Below is a small trained network, with its code and all its weights. Each question gives an input and a target symbol and asks what happens when units are switched off, that is, made to give their printed mean instead of their output.

import numpy as np


def w(rows, s, z=0):
    codes = np.array(rows[::2]) - 128.0
    scale = np.full(codes.shape[1], s)
    scale[-1] = z or s
    return codes * scale


def norm(h):
    return h / np.sqrt((h * h).mean(-1, keepdims=True) + 1e-5)


def f(y):
    return y / 2 * (1 + np.tanh(0.7978845608 * (y + 0.044715 * y**3)))


def softmax(a):
    e = np.exp(a - a.max(-1, keepdims=True))
    return e / e.sum(-1, keepdims=True)


def log_softmax(a):
    a = a - a.max(-1, keepdims=True)
    return a - np.log(np.exp(a).sum(-1, keepdims=True))


def net(x, mask):
    ids = ['Θαβεζηλμξφ'.index(c) for c in x.split()]
    T = len(ids)
    res = E[ids] + P[:T]
    r = norm(res)
    for j in range(3):
        rows = slice(4 * j, 4 * j + 4)
        q, k, v = (r @ M[0][rows].T for M in (Q, K, V))
        z = softmax(np.where(np.tri(T) > 0, q @ k.T / 4**0.5, -1e9)) @ v
        o = O[0][rows]
        res = res + np.where(mask[j], z, o[:, -1]) @ o[:, :-1]
    y = f(norm(res) @ A[0][:, :-1].T + A[0][:, -1])
    res = res + np.where(mask[3:19], y, B[0][:, -1]) @ B[0][:, :-1]
    return log_softmax(norm(res)[-1] @ U[:, :-1].T + U[:, -1])


Q, K, V, O, A, B = {}, {}, {}, {}, {}, {}
E = w([
[77,130,50,84],'Θ',
[53,99,51,67],'α',
[134,124,94,177],'β',
[142,106,85,160],'ε',
[105,191,225,227],'ζ',
[100,120,242,72],'η',
[66,155,95,142],'λ',
[61,135,66,169],'μ',
[1,106,63,161],'ξ',
[82,104,38,125],'φ',
],0.0036)
P = w([
[175,148,137,116],'0',
[130,2,92,157],'1',
[27,153,107,129],'2',
[61,178,136,102],'3',
[130,13,113,155],'4',
[46,142,114,135],'5',
[76,170,146,105],'6',
[128,22,127,152],'7',
[60,138,121,135],'8',
],0.0085)
Q[0] = w([
[149,94,163,127],'H0',
[147,56,120,82],'H0',
[132,154,135,151],'H0',
[140,2,147,90],'H0',
[103,92,155,138],'H1',
[106,162,134,106],'H1',
[131,54,138,158],'H1',
[128,66,135,169],'H1',
[157,147,113,82],'H2',
[183,13,195,113],'H2',
[142,49,107,123],'H2',
[224,81,201,83],'H2',
],0.015)
K[0] = w([
[167,165,111,169],'H0',
[163,188,117,127],'H0',
[116,85,135,174],'H0',
[179,184,117,129],'H0',
[166,96,170,110],'H1',
[51,98,168,126],'H1',
[222,126,136,124],'H1',
[202,130,134,114],'H1',
[107,106,68,86],'H2',
[198,167,52,117],'H2',
[250,155,124,70],'H2',
[160,161,1,105],'H2',
],0.011)
V[0] = w([
[161,54,170,154],'H0',
[122,127,155,96],'H0',
[152,83,92,175],'H0',
[137,108,88,182],'H0',
[116,159,130,162],'H1',
[126,244,120,80],'H1',
[118,240,127,152],'H1',
[89,121,187,126],'H1',
[138,180,74,240],'H2',
[137,171,223,198],'H2',
[105,96,125,2],'H2',
[108,129,92,131],'H2',
],0.007)
O[0] = w([
[148,146,218,184,45],'H0',
[109,161,125,123,69],'H0',
[170,100,182,150,207],'H0',
[172,79,164,148,224],'H0',
[114,123,160,116,174],'H1',
[182,211,157,40,250],'H1',
[150,177,193,96,250],'H1',
[3,154,128,139,94],'H1',
[213,104,4,134,252],'H2',
[83,191,86,173,119],'H2',
[82,90,249,91,77],'H2',
[155,87,142,139,180],'H2',
],0.0059,0.0016)
A[0] = w([
[156,149,115,165,212],'N0',
[131,112,129,131,119],'N1',
[157,98,79,128,115],'N2',
[138,122,141,135,100],'N3',
[134,154,144,145,137],'N4',
[166,254,148,59,75],'N5',
[128,169,119,145,213],'N6',
[117,126,121,123,79],'N7',
[140,134,117,181,152],'N8',
[122,113,122,128,132],'N9',
[96,112,128,141,112],'N10',
[119,116,176,138,118],'N11',
[137,133,169,116,165],'N12',
[162,89,128,144,4],'N13',
[127,128,135,128,134],'N14',
[145,119,143,91,190],'N15',
],0.018,0.0034)
B[0] = w([
[90,126,90,111,172],'N0',
[141,149,127,135,130],'N1',
[103,166,193,136,209],'N2',
[102,125,110,151,117],'N3',
[125,90,116,88,136],'N4',
[69,254,228,3,254],'N5',
[77,127,112,58,180],'N6',
[139,123,141,119,126],'N7',
[133,150,69,105,167],'N8',
[156,146,136,120,142],'N9',
[180,146,130,107,177],'N10',
[104,177,116,101,158],'N11',
[99,95,86,96,155],'N12',
[82,162,177,153,144],'N13',
[127,128,125,122,129],'N14',
[141,162,64,121,168],'N15',
],0.0092,0.0061)
U = w([
[178,82,98,63,101],'Θ',
[107,66,142,66,82],'α',
[128,198,127,196,105],'β',
[122,163,188,205,122],'ε',
[79,153,17,123,63],'ζ',
[11,118,194,124,87],'η',
[160,221,171,60,117],'λ',
[208,156,95,142,195],'μ',
[108,45,130,178,253],'ξ',
[181,86,214,140,195],'φ',
],0.012,0.0038)

Each question gives the input, a string of symbols that net reads in full, and the target symbol t.
The units are the heads (4 rows each of Q, K, V and O) and the neurons (one row each of A and B). Each row of codes is followed by its name. A weight is (code - 128) times the scale printed after its matrix; where a second scale follows, it is the last column's (O, A, B and U).
mask holds one flag per unit, heads first, then neurons. A switched-off unit (its flag False) gives its mean, the last column of its rows in O or B, instead of its output. The means were averaged over made-up inputs and are rounded, as every weight is.
A unit's drop is (log p(t) with every unit on - log p(t) with that unit switched off) / (log p(t) with every unit on - log p(t) with every unit switched off).
The circuit of an input: a set's keep is (log p(t) with only the set's units on - log p(t) with every unit switched off) / (log p(t) with every unit on - log p(t) with every unit switched off). Starting from the 12 units with the biggest drops (on a tie, the unit counted first), units are removed one at a time, each time the one whose removal leaves the highest keep (on an exact tie, the one counted first), for as long as the keep stays at least 0.8.
circuit, biggest first: the units of the circuit, biggest drop first
most important unit: the unit with the biggest drop
k most important neurons: the k neurons with the biggest drops, biggest first
which heads matter: for each layer, one digit per head in row order, 1 if its drop is at least 0.15 and else 0, layers parted by /
input λ μ φ ε Θ λ ε η λ, target η: which heads matter	011
input φ β μ λ ζ, target φ: circuit, biggest first	[N5; H1; N13]
input ε η Θ, target η: which heads matter	011
input η ξ η ξ ξ η ζ φ Θ, target η: 3 most important neurons	[N5; N15; N8]
input λ α ξ Θ ξ ε, target ε: which heads matter	111
input α λ η ζ η λ ζ λ, target α: which heads matter	001
input β ξ η η ξ ε, target η: most important unit	H2
input φ β ξ ξ β μ ξ λ, target φ: circuit, biggest first	[N5; N13; H1; N6]
input ε Θ Θ ξ φ η φ α, target ε: 3 most important neurons	[N2; N5; N13]
input μ ε α α λ, target μ: which heads matter	011
input ξ λ ξ φ η λ ξ β β, target η: circuit, biggest first	[H2; N5]
input Θ ε Θ ξ ζ Θ β λ, target Θ: circuit, biggest first	[N5; H1]
input β λ φ, target φ: 2 most important neurons	[N5; N10]
input λ η λ ζ α α, target ζ: 2 most important neurons	[N5; N2]
input μ β φ β ζ, target μ: most important unit	N5
input ζ ζ φ β η, target ζ: circuit, biggest first	[N5; H2]
input ξ ξ Θ η Θ ε α φ, target ξ: circuit, biggest first	[N5; H1]
input η λ α ζ ζ Θ, target ζ: which heads matter	010
input φ η λ ζ φ, target φ: 3 most important neurons	[N5; N2; N13]
input ξ α α ξ ζ, target ξ: which heads matter	010
input ξ β ζ λ μ η β ε, target ξ: circuit, biggest first	[H1]
input Θ β λ ζ ξ, target Θ: which heads matter	111
input β ξ φ ξ Θ β, target β: 4 most important neurons	[N5; N8; N6; N10]
